B:
0: [ 195 -240   87 -118  539  -93  195 -183  -52  360   54 -221 -267   93
  170  -52 -194  -21  -33  132   56  320   45]
1: [  78  302  154   19 -126  130    2  -70   60 -361  -13  -41  -67 -228
  -73  355  -59   15 -237  -20  181  -71 -150]
2: [ -28 -177   18  -50  119 -127   32 -172   25  298   -8  -17   27  294
   43 -294  -71  100   60  306   19   56   20]
3: [   9 -160   50 -121   32  -53   26 -134  -19  220  -40   61   88  286
   14 -209  -61   93   58  358   39   20   16]
4: [ 204 -187   -6 -269  148   38  140  -19 -181  298  -60   96   33  308
   70 -109  -82   16   82  256   27  135  101]
5: [ 295  140 -260  -85  243  100  256  127 -181  141   -2  -49 -223   53
   91  129  -43 -121  -39 -388   46  222  123]
6: [ 222  188  393 -158  246   55   21 -162   74 -215   65 -146 -194 -179
  -66  358 -203   10 -324   65  267  140 -113]
7: [  39  338 -125   -2 -335  146    3   80  -30 -241  -74  162   99   44
 -104  130   61   26  -82 -121   99 -158  -33]
8: [ 179 -135   39 -311   31   56   72  -11 -157  235  -75  184  133  373
   -6 -131  -65   52   68  318   56   60   92]
9: [   7 -123    7   60  335 -156  103 -208   74  275   53 -207 -183  109
  100 -174 -113   36  -31   89   39  176   -2]
10: [ 284   69  200 -262  307   40   84  -59  -43   55   38  -52 -138   97
  -25  138 -173   -6 -180   37  187  203   35]
11: [  16  292 -220 -117 -547  173  -44  166 -100 -141 -144  393  331  327
 -170  -71  136   78   48   18   56 -262   51]
12: [ -25  249 -270  114 -323  116   66   64  -48 -146  -89  108   65   18
  -15   63   89    9    7 -138   13 -150  -32]
13: [ 109  239  259  -79  -60   98  -20 -110   62 -288   -5  -21  -42 -139
  -91  291  -98   44 -242   99  201  -35 -134]
14: [ 261  -19  143 -240  143  119  120  -35 -133   24  -36   27  -55   45
   28  184 -125  -16  -83  161  121  123    6]
15: [   8  -84  229  103  438 -165   72 -324  165  112  110 -357 -304 -137
  108   17 -199   36 -177  132  112  206 -113]
16: [ 192 -230  402 -254  375  -33   59 -252  -11  154   29 -120 -109   60
   60   67 -235   55 -121  463  153  211  -49]
17: [ 277   93  333 -165  256  128  112 -127  -24 -191   25 -151 -223 -249
   23  439 -199  -33 -263   93  210  158 -113]
18: [ 215    3  125 -301   47   69   41  -11 -101   94  -42  135   73  267
  -56    1  -87   42  -46  215  135   68   55]
19: [ -41  -94 -238  256  251  -96  214 -145    7  217   24 -266 -279  -84
  218  -79  -47  -32   34 -115  -65  143  -32]
20: [ 215  -84   -7 -156  362  -33  160  -64  -77  286   23  -80 -156  196
   78  -65 -129  -18  -29    7   69  241   94]
21: [ 313   19   18 -196  400   42  197  -10 -114  169   31 -105 -233   68
   69  127 -148  -69 -108 -122  113  278   86]
22: [-108  184 -488  285 -295   61  137   68  -58  -16  -87   33    0    8
   87  -59  134  -21  100 -267  -93 -131  -11]
23: [ 224  -68  245 -242  236   45   80 -119  -58   66    4  -36  -79   66
   22  127 -169   21 -111  246  151  153   -9]
24: [   9  166 -494  366  158  -15  281   21  -32  100   24 -261 -349 -183
  206   54   34 -115    5 -551  -79  129    9]
25: [ -46 -206  552  -94  206 -132  -89 -423  186   14   40 -164  -36  -16
   -5   -7 -222  161 -169  675  174   42 -194]
26: [-189  -48 -174   97 -255  -83  -22 -109   35  160  -77  116  189  308
   -5 -354   66  130  132  256  -47 -153   -9]
27: [ -46  251 -586  322 -104    9  196  110  -47   67  -31  -62 -152    9
  107  -70  122  -72   67 -525  -90  -10   50]
28: [ 218  146  329 -170  198   70   31 -134   32 -164   39 -101 -148 -121
  -50  304 -177   18 -265  101  233  117  -88]
29: [-163   38  151  170   53 -153  -51 -296  220  -25   44 -175  -78  -30
   -9  -91  -83  111 -126  208   98  -29 -146]
30: [  84  202 -367  242   42  113  259   60  -93  -67  -20 -169 -278 -259
  169  246   17 -121  -34 -436  -30   80  -29]
31: [-122   66  190  256  102  -83   14 -313  210 -172   54 -298 -214 -314
   69  152 -118   60 -194  143  101    2 -227]
32: [ 180   64  -47 -255 -106  108   51   73 -148   77  -81  222  142  311
  -61  -39  -14   35   18  113   83   -6   86]
33: [ 134  263  157  -37  -23  114   30  -64   28 -271    2  -48  -98 -168
  -59  321  -80    5 -226  -30  183    1 -110]
34: [ 176  234 -125 -118  -29   96   83   94  -79  -13  -30  105   -7  166
  -62   53   -7  -10  -72 -184  106   34   70]
35: [ -50  148 -259  321  117  -51  166  -90   60   12   37 -253 -281 -185
  133   56  -11  -49  -62 -319  -12   73  -63]
36: [ -19  276 -441  173 -250   64  114  115  -55  -18  -62   82    7  103
    6  -57  121  -21   44 -338  -25 -101   42]
37: [ -95  358 -156   57 -666  188  -74   88  -17 -357 -151  306  293   66
 -149   88  145   90  -22   42   60 -359  -86]
38: [ -69 -182  134  -39  -65  -43  -12 -213   25  108  -59   33  103  156
   35 -148  -61  119   44  492   23  -60  -78]
39: [  30  114 -198  291  168   28  224  -94    4  -59   24 -299 -348 -346
  193  239  -51  -85  -92 -289   -2  112 -106]
40: [ -23 -140   95   89  297 -134   85 -267   92  180   52 -235 -189  -11
  114  -92 -137   46  -57  192   44  141  -71]
41: [ -24  -71 -236   53  108 -113   99  -68  -12  314   -6  -31  -31  286
   76 -308   -2   34   91   -3  -31   70   79]
42: [ -51   51  127  273  323 -124   95 -300  190  -53  100 -414 -361 -328
  120  153 -148    6 -212  -41   90  132 -178]
43: [  88 -160  510 -196  323  -95  -33 -333  115   66   51 -149  -85   39
   -7   32 -239  108 -189  519  201  143 -109]
44: [ 250  143  269 -184  258   55   62  -97   10  -87   48 -102 -171  -62
  -38  259 -171   -7 -249   18  221  166  -36]
45: [ -33  236 -101  185 -197  103   73  -43   22 -246  -41  -59  -75 -216
   30  230   16    0  -96 -103   47 -101 -131]
46: [ 109  206 -388   72 -219  180  184  158 -177  -55 -106   97  -21   -1
   69  136   86  -66   52 -278  -36  -51   36]
47: [ 172  195 -186  -94 -160  178  125  129 -159  -62  -86  148   28   80
  -12  140   28  -35  -12 -136   50  -27   40]
48: [-142  231 -115  257 -189  -14    6 -111  118 -171  -11  -77  -44 -113
   -2   43   33   49  -86  -82   41 -120 -128]
49: [ 205  143  380 -139  126  124   38 -154   30 -278   20 -111 -151 -255
  -25  429 -179    5 -282  165  228   71 -157]
50: [ 195 -101   57 -314   92   29   62  -17 -131  245  -52  159  102  387
  -24 -147  -82   53   41  266   79   83  107]
51: [ 121 -110   -9 -234  166  -70   49  -52  -65  343  -16   95   67  452
  -13 -292  -74   67   54  200   65  110  129]
52: [  -2  229 -118  153 -191  115   83  -22    0 -226  -48  -31  -67 -185
   29  223   19   -8  -85 -112   50  -93 -111]
53: [ -69  165 -469  232 -209   33  139   74  -64   60  -69   26  -21   79
   78 -101  114  -18  102 -273  -81  -79   31]
54: [-109 -100 -170   51  -90  -91   28  -97    7  243  -51   66  102  317
   36 -337   28   94  127  205  -38  -53   32]
55: [  16 -165  261  -76  190  -83   17 -262   65  113   13 -108  -54   65
   44  -53 -154   89  -71  407   99   77  -80]
56: [  57  248 -107   63 -207  141   71   27  -39 -216  -66   38  -20 -106
  -11  218   17   -1  -88 -106   73  -84  -67]
57: [ 183  151   13 -269 -103   90    6   67  -93   22  -59  227  145  324
 -122  -30  -21   49  -49   84  138  -10   84]
58: [ 249  154  382 -177  210  101   48 -143   30 -224   44 -127 -181 -208
  -39  402 -198   -1 -298  105  246  128 -113]
59: [ -32  214 -209  249 -113   62  128  -33    9 -158  -27 -120 -149 -221
   82  178   21  -30  -67 -211   11  -51 -103]
60: [ 154 -159   24 -209  233  -48   98  -88  -82  323   -3   23  -17  322
   44 -188 -106   41   33  211   51  158   95]
61: [ 107 -151 -100 -183  222 -108   86  -47  -73  440   -7   63   26  480
   24 -367  -64   54   90  135   20  152  158]
62: [-190  139 -312  258 -328  -11   30  -37   37  -26  -70   46   85   73
   23 -149  112   63   75  -30  -55 -185  -56]
63: [ -53  156 -536  295  -75   -3  196   67  -54  116  -39  -65 -136   28
  123 -104   96  -50   93 -402  -98   -4   41]
64: [ -61   40 -368  352   63  -10  230  -62  -24   67   -5 -227 -259 -202
  214   47   20  -69   42 -267  -93   55  -61]
65: [ -11  296 -164  183 -256  139   87    8  -12 -283  -60  -13  -58 -216
   15  255   42  -19  -94 -178   47 -123 -114]
66: [ -25 -112  172  124  385 -170   81 -315  144  139   85 -330 -275 -106
  115  -25 -174   41 -131  158   82  182 -109]
67: [ 153 -112  413 -172  440  -93   35 -281   94  107   79 -200 -186   14
   21   65 -246   56 -202  309  187  222  -66]
68: [ -50  -30  -91  205  290 -151  124 -202   98  188   67 -276 -255  -29
  129 -110  -86    9  -54  -75   17  151  -37]
69: [ 119  183   58 -173 -199  121  -11   18  -53 -122  -68  184  128  155
 -107   83  -17   58  -78  124  133  -86   -7]
70: [ -44  238   20  260  -46   48   70 -147  111 -304   10 -216 -208 -368
   46  309  -43   -7 -196 -113   90  -44 -193]
71: [ 114  241  363  -82  -97  139  -41 -143   72 -406  -14  -33  -38 -249
  -97  415 -120   48 -283  188  231  -66 -196]

[-480  -25  -73  206 -146  282   57   20  123  330  103  -21  281   72
 -365 -232  474   26 -287   54   89  101 -357 -102  -42 -246  -78 -153
  224  154   68  114  130 -185] : 4
[-151   96 -184   71  -17 -110  -19 -103  133   -9   25  123  125  -41
 -263  205  160   -4   31   36    7 -101  -17   15  -66  229   54  194
   23   -1   59  -36  115   26] : 23
[ 186   62 -173   30   37 -193 -164 -201  121 -253  -57  184  161 -169
 -206  303  -56  -35   35   39  -36 -120  166   50 -170  305   -9  337
  147   83   34  -80   75   14] : 67
[-589  -36  -43  158 -187  332  123  183  135  469  135 -110  233  358
 -425 -284  391  125 -216  124  103  165 -367 -184   77 -424   77 -376
  -55  212  138   97  202  -58] : 57
[-321 -114    1  -20 -139  359  131  230  -32  402  130 -329  166  282
 -154 -424  201  177 -145  147  -10  186 -295 -134  101 -565   28 -305
 -173  120  193  118 -109  -41] : 45
[  71  139 -119 -202   30 -329  -76  -82   83 -158    4   21  150   61
 -169  178 -244  147  244    3 -120 -125  136   51   83  356  208  296
 -251 -170  135 -184  -21   64] : 46
[-368  -13 -147  203 -103  214   64   32  115  249   77   16  137   61
 -311  -29  410  -18 -174  103   83   46 -221  -85  -87 -177  -38  -96
  108  172   71  108  140  -17] : 8
[-397  228 -103  -90  -48 -284  -14 -155  157   49   92   73  326   -3
 -328  -37  152  147   87 -146  -66 -115 -200   57  162  487  154  311
  -24 -371   79 -167   38 -214] : 5
[-145   49 -183  -17  -27  -27   85   68   51  114   62  -50  -36  139
 -166  171   73   53  136  131  -18  -53    7  -33    7   -8  144   34
 -283   17  148    6   27  208] : 13
[-379  103 -163   75  -73  -26   55  -25  138  163   86   52  145   64
 -318   61  282   41    1   20   24  -51 -165  -28   19  128   89   66
  -33  -52   83  -10  125   -8] : 14
[  83 -147 -153  114  -19  292   34   26  -65   91   26 -134   -1 -154
    4  -26  236  -76 -148  179   -4   42  -50  -27 -225 -352 -194   16
  130  232   87  189 -166   56] : 54
[ 158   69 -169 -102   31 -227  -49   20   99 -137  -21   56  -11  187
 -192  364 -263   87  255  151  -56 -103  257  -16   -9  157  240  137
 -348   79  143 -117  106  302] : 71
[ 320   -5 -127  -89   65 -119 -134 -195  -26 -252  -40   -9  157 -321
   23   94  -86   -9   23   15 -124  -98  120  105 -157  194 -122  418
  157  -53   64  -32 -227  -76] : 68
[-122   -4 -127  -75  -33   70  105   97  -34  162   85 -194    6   97
  -68  -44   85   97   89  114  -63   -2  -76  -21   43 -143   76   20
 -259  -49  168   43 -140  109] : 52
[-148 -148  -27  114  -96  387   14   17  -37  226   72 -191  254 -105
 -104 -371  347   21 -321   86    2  141 -285  -62 -118 -433 -233  -75
  287  167   79  176 -164 -229] : 66
[ 282   -6 -214   85   52  -93 -139 -151   84 -247  -74  164   39 -175
 -141  384  -43  -88   22  129  -12 -105  229   24 -258  149  -53  263
  128  223   40   -3   65  140] : 43
[-121   21  -63 -147  -26   18   49    2  -59  110   86 -233  169  -56
  -25 -240   90  137   25   -7 -121   -4 -170   35   88  -19    3  172
 -100 -230  147   -3 -278 -124] : 27
[-478  -38  -96  220 -146  299   74   61  125  344   97  -20  229  127
 -371 -177  462   21 -262   95  103  104 -318 -122  -48 -290  -51 -202
  156  203   73  123  165 -102] : 50
[-165  -32  -78  -85  -55  137   97   93  -56  207   95 -249  100   66
  -53 -224  131  121   -4   82  -72   46 -174  -21   66 -221   18   -3
 -164  -73  167   57 -207  -15] : 59
[ -57   60  -81 -151   -3  -82    1  -77  -30    8   64 -146  183 -124
  -36 -134   45  107   64  -30 -138  -53 -102   69   51  139    5  284
  -43 -256  126  -44 -249 -127] : 39
[-161  130  -81 -191  -17 -178   14  -71   12   35   81 -124  212  -36
 -107 -122   17  164  125  -67 -131  -73 -123   67  142  251  108  282
 -147 -342  139 -106 -186 -126] : 30
[ 566 -110 -206   73   83  -11 -181 -112   23 -341 -123  124  -34 -196
  -25  430 -190 -123    9  226  -28  -74  374   20 -360  -33 -113  230
  124  402   50   40   -3  234] : 25
[-147  128 -179  -21  -13 -178   -7  -55  127   -6   36   81   95   65
 -261  215   44   55  134   40  -20 -112   19    8   15  254  150  179
 -147  -63  101  -82  103   94] : 28
[ -15   69 -205  -16    7 -126   17   15   94  -24   15   53  -33  116
 -202  314  -39   29  179  136  -16  -96  130  -17  -35  114  168  111
 -259   60  126  -45   97  256] : 69
[ 193   33 -195  -82   34 -165  -18   60   68 -115  -21   27  -91  196
 -154  402 -255   59  262  205  -42  -93  293  -32  -46   55  228   82
 -393  155  156  -68   92  380] : 11
[-342  120 -163   12  -58  -79   69    2  128  152   84   24   99  128
 -292   93  189   74   84   36    0  -67 -117  -25   65  151  155   78
 -162  -89  114  -41  104   59] : 58
[-270  -95   39  -51 -116  302   60   84  -64  303  126 -308  309   47
 -103 -541  241  166 -222   32  -59  158 -363  -58   75 -395  -94 -103
   63  -35  146   97 -239 -272] : 35
[-262 -111    5  -22 -118  339   90  144  -50  333  119 -312  222  127
 -113 -449  227  151 -181   97  -35  158 -310  -89   60 -474  -54 -180
  -33   56  159  116 -179 -141] : 53
